Below are the code and all the weights of a small trained network. Each question names an input and a class and asks about switching units off, where a switched-off unit gives its printed mean instead of its output.

import numpy as np


def w(rows, s, z=0):
    codes = np.array(rows[::2]) - 128.0
    scale = np.full(codes.shape[1], s)
    scale[-1] = z or s
    return codes * scale


def norm(h):
    return h / np.sqrt((h * h).mean(-1, keepdims=True) + 1e-5)


def f(y):
    return np.maximum(y, 0)


def log_softmax(a):
    a = a - a.max(-1, keepdims=True)
    return a - np.log(np.exp(a).sum(-1, keepdims=True))


def net(x, mask):
    res = np.array(x, float).reshape(1, 7) / 4 @ E
    u = 0
    for l in range(4):
        y = f(norm(res) @ A[l][:, :-1].T + A[l][:, -1])
        res = res + np.where(mask[u : u + 4], y, B[l][:, -1]) @ B[l][:, :-1]
        u += 4
    return log_softmax(norm(res)[-1] @ U[:, :-1].T + U[:, -1])


A, B = {}, {}
E = w([
[76,146,112],'x0',
[195,126,142],'x1',
[197,1,26],'x2',
[124,231,126],'x3',
[46,148,26],'x4',
[102,135,85],'x5',
[216,172,106],'x6',
],0.0065)
A[0] = w([
[138,92,184,206],'0.n1',
[73,187,114,1],'0.n2',
[60,159,195,160],'0.n3',
[162,192,2,93],'0.n4',
],0.0079,0.00098)
B[0] = w([
[2,50,215,197],'0.n1',
[52,199,158,207],'0.n2',
[68,104,143,240],'0.n3',
[155,153,190,252],'0.n4',
],0.0073,0.0034)
A[1] = w([
[161,137,57,79],'1.n1',
[71,104,254,132],'1.n2',
[179,238,78,254],'1.n3',
[173,192,109,38],'1.n4',
],0.0084,0.0031)
B[1] = w([
[143,198,184,153],'1.n1',
[54,37,110,254],'1.n2',
[255,71,224,226],'1.n3',
[153,40,151,148],'1.n4',
],0.0086,0.0054)
A[2] = w([
[145,97,95,130],'2.n1',
[7,211,135,99],'2.n2',
[204,134,216,253],'2.n3',
[127,213,62,184],'2.n4',
],0.011,0.0026)
B[2] = w([
[168,78,38,160],'2.n1',
[126,212,184,226],'2.n2',
[254,22,101,255],'2.n3',
[142,193,166,144],'2.n4',
],0.0097,0.0065)
A[3] = w([
[90,243,69,143],'3.n1',
[255,51,74,74],'3.n2',
[173,148,116,109],'3.n3',
[119,53,119,254],'3.n4',
],0.01,0.0024)
B[3] = w([
[157,254,240,158],'3.n1',
[148,165,58,254],'3.n2',
[194,46,201,148],'3.n3',
[90,86,86,215],'3.n4',
],0.0085,0.0083)
U = w([
[141,98,182,244],'0',
[120,142,40,46],'1',
[229,141,141,114],'2',
[45,247,116,189],'3',
],0.011,0.0011)

Each question gives the input, the list of numbers given to net, and the class t.
The units are the neurons (one row each of A and B). Each row of codes is followed by its name. A weight is (code - 128) times the scale printed after its matrix; where a second scale follows, it is the last column's (A, B and U).
mask holds one flag per neuron, layer by layer. A switched-off neuron (its flag False) gives its mean, the last column of its row in B, instead of its output. The means were averaged over made-up inputs and are rounded, as every weight is.
A unit's drop is (log p(t) with every unit on - log p(t) with that unit switched off) / (log p(t) with every unit on - log p(t) with every unit switched off).
The circuit of an input: a set's keep is (log p(t) with only the set's units on - log p(t) with every unit switched off) / (log p(t) with every unit on - log p(t) with every unit switched off). Starting from the 12 units with the biggest drops (on a tie, the unit counted first), units are removed one at a time, each time the one whose removal leaves the highest keep (on an exact tie, the one counted first), for as long as the keep stays at least 0.8.
circuit, biggest first: the units of the circuit, biggest drop first
most important unit: the unit with the biggest drop
top k neurons: the k neurons with the biggest drops, biggest first
top k neurons in layer l: the k neurons of layer l with the biggest drops, biggest first
drop when u is switched off: that unit's drop, to one decimal
input [-2,-4,-8,-7,-3,5,-3], class 3: circuit, biggest first	(2.n3, 1.n3)
input [-7,7,2,-8,-5,8,-2], class 1: most important unit	1.n3
input [4,-5,-8,-8,-8,6,-7], class 3: top 2 neurons	(2.n3, 1.n3)
input [8,-4,5,-1,1,0,1], class 3: top 2 neurons in layer 0	(0.n1, 0.n3)
input [1,-5,0,-8,5,7,4], class 3: top 3 neurons	(2.n3, 1.n3, 1.n2)
input [-7,8,-6,-4,5,-1,-7], class 1: top 2 neurons	(1.n2, 3.n1)
input [4,0,0,5,7,-4,0], class 2: top 4 neurons	(1.n3, 0.n1, 1.n2, 0.n4)
input [-1,-2,2,5,4,8,0], class 2: top 2 neurons	(1.n3, 1.n2)
input [-5,-7,-8,-8,0,7,-6], class 3: top 3 neurons	(2.n3, 1.n3, 2.n2)
input [4,6,5,5,7,6,-2], class 2: top 3 neurons	(1.n3, 1.n2, 1.n1)
input [7,-4,4,-2,7,-4,2], class 3: top 3 neurons	(2.n3, 1.n3, 1.n2)
input [3,6,-1,-6,-2,0,1], class 1: top 3 neurons in layer 3	(3.n4, 3.n1, 3.n3)
input [6,1,-8,-7,-7,7,4], class 3: top 2 neurons	(1.n3, 2.n3)
input [2,1,-3,5,3,7,1], class 2: circuit, biggest first	(1.n3)
input [4,-5,1,-7,3,-1,-6], class 3: top 2 neurons	(2.n3, 1.n3)
input [-6,0,-3,-5,1,4,-1], class 1: top 2 neurons in layer 0	(0.n2, 0.n4)
input [-8,6,-6,-8,1,-5,4], class 1: top 2 neurons in layer 2	(2.n2, 2.n3)
input [1,-1,2,3,3,-6,-7], class 3: top 2 neurons	(2.n3, 1.n3)
input [-1,-5,2,-7,-5,8,7], class 1: top 2 neurons	(1.n3, 3.n2)
input [-7,7,-5,-3,4,-5,-4], class 1: most important unit	1.n2
input [6,2,-4,-1,4,-4,2], class 3: top 2 neurons	(0.n3, 2.n3)
input [-7,6,-2,-6,-5,8,-2], class 1: top 2 neurons in layer 3	(3.n4, 3.n1)
input [3,-1,-2,-2,6,-7,-8], class 3: top 2 neurons in layer 2	(2.n3, 2.n2)
input [7,6,5,-7,-1,-1,-1], class 1: drop when 1.n3 is switched off	0.3
input [0,3,4,8,7,4,0], class 2: drop when 1.n3 is switched off	0.3
